Here is a tiny trained network, its code and every weight. The questions are about switching its units off for an input and a class, where a switched-off unit gives its printed mean instead of its output.

import numpy as np


def w(rows, s, z=0):
    codes = np.array(rows[::2]) - 128.0
    scale = np.full(codes.shape[1], s)
    scale[-1] = z or s
    return codes * scale


def f(y):
    return y / 2 * (1 + np.tanh(0.7978845608 * (y + 0.044715 * y**3)))


def log_softmax(a):
    a = a - a.max(-1, keepdims=True)
    return a - np.log(np.exp(a).sum(-1, keepdims=True))


def net(x, mask):
    res = np.array(x, float).reshape(1, 4) / 4 @ E
    y = f(res @ A[0][:, :-1].T + A[0][:, -1])
    res = res + np.where(mask, y, B[0][:, -1]) @ B[0][:, :-1]
    return log_softmax(res[-1] @ U[:, :-1].T + U[:, -1])


A, B = {}, {}
E = w([
[80,200,68,1],'x0',
[60,145,206,130],'x1',
[110,53,92,92],'x2',
[234,93,153,97],'x3',
],0.0099)
A[0] = w([
[109,100,2,83,207],'n0',
[119,24,146,83,91],'n1',
[119,120,51,105,102],'n2',
[115,33,52,118,128],'n3',
[121,126,168,115,201],'n4',
[44,163,103,115,101],'n5',
[109,151,53,105,98],'n6',
[168,150,164,98,178],'n7',
[125,123,174,78,192],'n8',
[163,102,158,200,255],'n9',
[128,65,209,166,146],'n10',
[163,136,105,130,165],'n11',
[40,197,71,157,69],'n12',
[138,89,66,161,191],'n13',
[99,144,113,122,31],'n14',
],0.019,0.0044)
B[0] = w([
[202,134,123,85,247],'n0',
[141,79,165,118,190],'n1',
[180,141,147,87,185],'n2',
[191,95,154,34,204],'n3',
[109,69,134,117,157],'n4',
[133,144,56,122,215],'n5',
[231,145,90,128,195],'n6',
[52,121,100,84,163],'n7',
[122,100,135,133,165],'n8',
[66,166,245,196,250],'n9',
[102,145,193,191,238],'n10',
[90,129,136,98,152],'n11',
[131,197,89,180,225],'n12',
[152,103,199,65,181],'n13',
[121,150,108,134,145],'n14',
],0.012,0.015)
U = w([
[222,253,41,112,2],'0',
[178,44,131,20,136],'1',
[44,137,1,84,125],'2',
[90,119,229,188,209],'3',
],0.0094,0.0035)

Each question gives the input, the list of numbers given to net, and the class t.
The units are the neurons (one row each of A and B). Each row of codes is followed by its name. A weight is (code - 128) times the scale printed after its matrix; where a second scale follows, it is the last column's (A, B and U).
mask holds one flag per neuron, in row order. A switched-off neuron (its flag False) gives its mean, the last column of its row in B, instead of its output. The means were averaged over made-up inputs and are rounded, as every weight is.
A unit's drop is (log p(t) with every unit on - log p(t) with that unit switched off) / (log p(t) with every unit on - log p(t) with every unit switched off).
most important unit: the unit with the biggest drop
k most important neurons: the k neurons with the biggest drops, biggest first
drop when u is switched off: that unit's drop, to one decimal
input [-4,-3,6,0], class 1: most important unit => n3
input [8,-6,-1,7], class 1: 2 most important neurons => (n12 n5)
input [2,3,2,1], class 1: 3 most important neurons => (n9 n12 n10)
input [8,0,-5,6], class 1: 4 most important neurons => (n12 n7 n8 n5)
input [6,-5,2,3], class 1: 2 most important neurons => (n12 n3)
input [1,-5,-7,8], class 3: 4 most important neurons => (n5 n0 n3 n6)
input [-1,5,2,-8], class 2: 2 most important neurons => (n0 n6)
input [-3,-5,-2,-8], class 0: 2 most important neurons => (n10 n12)
input [2,-4,-1,3], class 1: drop when n5 is switched off => 0.2
input [7,7,8,-6], class 0: drop when n1 is switched off => 0.0
input [5,6,-5,6], class 2: drop when n13 is switched off => 0.1
